Below are the code and all the weights of a small trained network. Each question names an input and a target symbol and asks about switching units off, where a switched-off unit gives its printed mean instead of its output.

import numpy as np


def w(rows, s, z=0):
    codes = np.array(rows[::2]) - 128.0
    scale = np.full(codes.shape[1], s)
    scale[-1] = z or s
    return codes * scale


def norm(h):
    return h / np.sqrt((h * h).mean(-1, keepdims=True) + 1e-5)


def f(y):
    return y / 2 * (1 + np.tanh(0.7978845608 * (y + 0.044715 * y**3)))


def softmax(a):
    e = np.exp(a - a.max(-1, keepdims=True))
    return e / e.sum(-1, keepdims=True)


def log_softmax(a):
    a = a - a.max(-1, keepdims=True)
    return a - np.log(np.exp(a).sum(-1, keepdims=True))


def net(x, mask):
    ids = ['ΔΞΣΦΨαγεζηθτ'.index(c) for c in x.split()]
    T = len(ids)
    res = E[ids] + P[:T]
    r = norm(res)
    for j in range(3):
        rows = slice(2 * j, 2 * j + 2)
        q, k, v = (r @ M[0][rows].T for M in (Q, K, V))
        z = softmax(np.where(np.tri(T) > 0, q @ k.T / 2**0.5, -1e9)) @ v
        o = O[0][rows]
        res = res + np.where(mask[j], z, o[:, -1]) @ o[:, :-1]
    y = f(norm(res) @ A[0][:, :-1].T + A[0][:, -1])
    res = res + np.where(mask[3:7], y, B[0][:, -1]) @ B[0][:, :-1]
    return log_softmax(norm(res)[-1] @ U[:, :-1].T + U[:, -1])


Q, K, V, O, A, B = {}, {}, {}, {}, {}, {}
E = w([
[125,129,110,112],'Δ',
[121,138,102,97],'Ξ',
[188,176,115,254],'Σ',
[140,172,121,154],'Φ',
[95,206,103,29],'Ψ',
[154,146,116,177],'α',
[135,146,108,128],'γ',
[151,150,143,126],'ε',
[35,144,138,51],'ζ',
[101,141,84,55],'η',
[65,116,115,134],'θ',
[122,137,186,53],'τ',
],0.0044)
P = w([
[94,36,135,14],'0',
[139,60,139,118],'1',
[76,254,106,78],'2',
[137,144,103,77],'3',
[146,85,140,158],'4',
[90,241,127,133],'5',
[153,159,78,82],'6',
[142,94,154,177],'7',
[92,226,151,168],'8',
[169,167,50,79],'9',
[136,108,176,190],'10',
[106,194,180,204],'11',
[182,170,24,75],'12',
],0.0041)
Q[0] = w([
[78,81,162,138],'h1',
[175,230,108,86],'h1',
[169,188,4,122],'h2',
[146,220,36,128],'h2',
[128,102,124,126],'h3',
[108,102,121,85],'h3',
],0.011)
K[0] = w([
[212,131,56,97],'h1',
[55,176,217,196],'h1',
[66,145,254,200],'h2',
[87,160,235,157],'h2',
[158,119,140,117],'h3',
[142,92,110,83],'h3',
],0.009)
V[0] = w([
[73,155,220,184],'h1',
[187,183,118,119],'h1',
[116,112,4,155],'h2',
[52,85,97,121],'h2',
[58,143,191,108],'h3',
[125,197,92,99],'h3',
],0.0043)
O[0] = w([
[35,59,172,141,98],'h1',
[144,58,95,69,203],'h1',
[107,86,3,131,174],'h2',
[78,155,97,180,128],'h2',
[136,91,69,74,95],'h3',
[73,101,150,43,254],'h3',
],0.004,0.00085)
A[0] = w([
[18,254,195,145,98],'n1',
[72,135,124,57,251],'n2',
[139,175,168,153,161],'n3',
[193,98,98,195,216],'n4',
],0.0064,0.002)
B[0] = w([
[2,156,132,102,252],'n1',
[102,143,157,170,240],'n2',
[103,139,150,79,153],'n3',
[77,113,148,101,200],'n4',
],0.0076,0.0037)
U = w([
[50,153,66,229,92],'Δ',
[141,149,64,68,133],'Ξ',
[116,84,90,108,50],'Σ',
[140,166,251,65,20],'Φ',
[131,55,173,163,153],'Ψ',
[130,144,181,215,161],'α',
[148,112,185,53,84],'γ',
[231,179,217,99,198],'ε',
[94,48,75,200,60],'ζ',
[186,158,45,157,255],'η',
[104,165,145,125,106],'θ',
[140,80,93,66,203],'τ',
],0.012,0.0046)

Each question gives the input, a string of symbols that net reads in full, and the target symbol t.
The units are the heads (2 rows each of Q, K, V and O) and the neurons (one row each of A and B). Each row of codes is followed by its name. A weight is (code - 128) times the scale printed after its matrix; where a second scale follows, it is the last column's (O, A, B and U).
mask holds one flag per unit, heads first, then neurons. A switched-off unit (its flag False) gives its mean, the last column of its rows in O or B, instead of its output. The means were averaged over made-up inputs and are rounded, as every weight is.
A unit's drop is (log p(t) with every unit on - log p(t) with that unit switched off) / (log p(t) with every unit on - log p(t) with every unit switched off).
The circuit of an input: a set's keep is (log p(t) with only the set's units on - log p(t) with every unit switched off) / (log p(t) with every unit on - log p(t) with every unit switched off). Starting from all 7 units, units are removed one at a time, each time the one whose removal leaves the highest keep (on an exact tie, the one counted first), for as long as the keep stays at least 0.8.
circuit, biggest first: the units of the circuit, biggest drop first
most important unit: the unit with the biggest drop
k most important neurons: the k neurons with the biggest drops, biggest first
heads that matter: for each layer, one digit per head in row order, 1 if its drop is at least 0.15 and else 0, layers parted by /
input Δ γ η γ Σ ε α Σ γ γ γ γ Ξ, target η: heads that matter => 000
input α θ α Ψ γ γ γ ε Δ Σ, target ε: circuit, biggest first => [h2 n1]
input α Φ Σ α, target τ: most important unit => n1
input α Σ ε θ γ Σ α Ξ α ε, target ε: circuit, biggest first => [n1 h2]
input Ψ Φ γ α θ ζ ε, target Δ: 2 most important neurons => [n4 n2]
input θ γ Ξ Σ, target η: heads that matter => 110
input α γ ε γ η Σ γ ε, target τ: heads that matter => 110
input θ γ α Φ, target η: 3 most important neurons => [n1 n4 n3]
input γ γ γ Ψ Ψ ε γ η, target η: heads that matter => 100
input α α η α η γ α ε Ψ α ε τ Ξ, target Φ: heads that matter => 110
input γ α γ ζ ζ τ Φ γ Ξ γ, target η: heads that matter => 000
input ε Φ α θ, target Δ: heads that matter => 000
input α Σ α ε α γ Ξ γ Φ θ Ξ γ τ, target Φ: heads that matter => 100
input Φ Ψ θ Ξ, target Δ: 3 most important neurons => [n2 n3 n4]
input Ξ ζ η ζ Σ α Ψ Δ γ ε Δ, target τ: most important unit => n2
input Σ ε ε Δ Φ η γ Σ θ ζ τ ε ε, target Φ: heads that matter => 110
input α γ Ψ Ψ τ γ Δ, target Φ: heads that matter => 010
input θ α γ α α, target Ψ: heads that matter => 001
input θ Φ ε γ α, target Ψ: circuit, biggest first => [n4 n1]
input γ ε γ η ζ γ τ θ, target ζ: circuit, biggest first => [n1 n2 h1]
input ε ζ η θ ε γ ε γ γ Φ, target η: circuit, biggest first => [n1]
